Here is a tiny trained network, its code and every weight. The questions are about switching its units off for an input and a target symbol, where a switched-off unit gives its printed mean instead of its output.

import numpy as np


def w(rows, s, z=0):
    codes = np.array(rows[::2]) - 128.0
    scale = np.full(codes.shape[1], s)
    scale[-1] = z or s
    return codes * scale


def norm(h):
    return h / np.sqrt((h * h).mean(-1, keepdims=True) + 1e-5)


def f(y):
    return y / 2 * (1 + np.tanh(0.7978845608 * (y + 0.044715 * y**3)))


def softmax(a):
    e = np.exp(a - a.max(-1, keepdims=True))
    return e / e.sum(-1, keepdims=True)


def log_softmax(a):
    a = a - a.max(-1, keepdims=True)
    return a - np.log(np.exp(a).sum(-1, keepdims=True))


def net(x, mask):
    ids = ['ΦΩαθμστψ'.index(c) for c in x.split()]
    T = len(ids)
    res = E[ids] + P[:T]
    q, k, v = (norm(res) @ M[0].T for M in (Q, K, V))
    z = softmax(np.where(np.tri(T) > 0, q @ k.T / 4**0.5, -1e9)) @ v
    res = res + np.where(mask[0], z, O[0][:, -1]) @ O[0][:, :-1]
    y = f(norm(res) @ A[0][:, :-1].T + A[0][:, -1])
    res = res + np.where(mask[1:17], y, B[0][:, -1]) @ B[0][:, :-1]
    return log_softmax(norm(res)[-1] @ U[:, :-1].T + U[:, -1])


Q, K, V, O, A, B = {}, {}, {}, {}, {}, {}
E = w([
[161,135,24,132,34],'Φ',
[159,159,105,227,205],'Ω',
[135,32,162,159,95],'α',
[125,29,198,115,153],'θ',
[128,165,145,33,214],'μ',
[134,158,240,110,107],'σ',
[82,105,109,6,114],'τ',
[79,218,90,68,163],'ψ',
],0.021)
P = w([
[250,137,88,95,76],'0',
[211,127,100,112,91],'1',
[183,120,115,116,101],'2',
[148,119,119,136,101],'3',
[121,114,126,147,103],'4',
[89,112,131,154,107],'5',
[62,110,141,159,118],'6',
[24,113,151,164,134],'7',
],0.013)
Q[0] = w([
[142,116,63,91,205],'H0',
[160,111,128,6,82],'H0',
[110,170,99,99,117],'H0',
[79,77,190,55,80],'H0',
],0.014)
K[0] = w([
[253,116,120,115,150],'H0',
[123,146,126,65,101],'H0',
[164,124,70,99,91],'H0',
[22,139,157,57,116],'H0',
],0.018)
V[0] = w([
[255,215,144,101,184],'H0',
[100,81,132,172,207],'H0',
[81,125,246,98,171],'H0',
[100,220,155,198,59],'H0',
],0.0083)
O[0] = w([
[39,115,82,130,113,187],'H0',
[138,73,82,7,3,4],'H0',
[168,145,21,188,162,59],'H0',
[98,190,139,84,135,91],'H0',
],0.011,0.0039)
A[0] = w([
[162,145,143,160,132,16],'N0',
[150,142,83,124,87,95],'N1',
[175,127,89,123,147,166],'N2',
[110,116,179,157,126,27],'N3',
[110,165,146,143,112,151],'N4',
[122,134,86,139,192,254],'N5',
[198,171,5,94,108,122],'N6',
[134,165,84,80,134,161],'N7',
[100,96,92,116,147,73],'N8',
[124,140,101,91,112,171],'N9',
[113,172,150,110,157,81],'N10',
[190,131,140,158,124,156],'N11',
[138,113,141,162,106,111],'N12',
[73,98,152,139,171,128],'N13',
[126,154,67,134,99,62],'N14',
[100,118,154,174,165,7],'N15',
],0.024,0.0061)
B[0] = w([
[141,124,123,182,132,141],'N0',
[130,152,103,125,174,182],'N1',
[150,164,105,121,140,160],'N2',
[155,136,155,80,101,162],'N3',
[119,86,92,166,131,235],'N4',
[65,152,132,119,117,253],'N5',
[80,127,117,3,112,195],'N6',
[146,161,121,105,172,170],'N7',
[125,122,123,181,83,170],'N8',
[136,147,116,148,157,170],'N9',
[138,129,75,85,115,189],'N10',
[95,149,121,132,165,207],'N11',
[109,166,121,106,126,197],'N12',
[145,152,89,147,112,214],'N13',
[163,177,128,106,150,182],'N14',
[184,156,122,132,122,172],'N15',
],0.017,0.0076)
U = w([
[83,166,114,38,130,172],'Φ',
[75,196,54,228,118,10],'Ω',
[16,56,124,140,16,147],'α',
[158,186,199,179,157,133],'θ',
[136,43,102,131,149,185],'μ',
[84,104,231,121,107,255],'σ',
[100,133,142,141,97,41],'τ',
[208,159,102,116,12,62],'ψ',
],0.011,0.0047)

Each question gives the input, a string of symbols that net reads in full, and the target symbol t.
The units are the heads (4 rows each of Q, K, V and O) and the neurons (one row each of A and B). Each row of codes is followed by its name. A weight is (code - 128) times the scale printed after its matrix; where a second scale follows, it is the last column's (O, A, B and U).
mask holds one flag per unit, heads first, then neurons. A switched-off unit (its flag False) gives its mean, the last column of its rows in O or B, instead of its output. The means were averaged over made-up inputs and are rounded, as every weight is.
A unit's drop is (log p(t) with every unit on - log p(t) with that unit switched off) / (log p(t) with every unit on - log p(t) with every unit switched off).
The circuit of an input: a set's keep is (log p(t) with only the set's units on - log p(t) with every unit switched off) / (log p(t) with every unit on - log p(t) with every unit switched off). Starting from the 12 units with the biggest drops (on a tie, the unit counted first), units are removed one at a time, each time the one whose removal leaves the highest keep (on an exact tie, the one counted first), for as long as the keep stays at least 0.8.
circuit, biggest first: the units of the circuit, biggest drop first
top k neurons: the k neurons with the biggest drops, biggest first
drop when u is switched off: that unit's drop, to one decimal
input Φ θ θ Ω α, target μ: top 2 neurons -> (N5 N6)
input Φ τ α Φ Φ σ μ θ, target Ω: circuit, biggest first -> (N13)
input θ Φ Ω μ θ, target α: circuit, biggest first -> (H0 N1 N8)
input α τ Ω α, target θ: circuit, biggest first -> (H0 N4)
input τ σ Ω Φ τ μ μ, target Ω: circuit, biggest first -> (N13 H0)
input τ α Φ σ Φ σ μ τ, target Ω: circuit, biggest first -> (N8 H0 N6)
input μ α Φ Φ σ α Φ, target α: top 2 neurons -> (N4 N13)
input σ Φ Φ ψ σ σ σ, target Ω: circuit, biggest first -> (H0 N4)
input τ α τ, target Ω: circuit, biggest first -> (H0 N6 N8)
input Φ τ Φ σ α α, target Ω: top 2 neurons -> (N6 N11)
input Φ α Φ, target Ω: top 4 neurons -> (N6 N1 N5 N4)
input Ω τ α τ Φ ψ θ, target ψ: drop when N13 is switched off -> 0.3
input ψ Φ Ω θ Ω σ α, target Ω: drop when N12 is switched off -> 0.0
input Φ Φ Ω, target Φ: top neuron -> (N6)
input Φ σ Φ θ Φ Ω μ σ, target Ω: drop when H0 is switched off -> 1.8
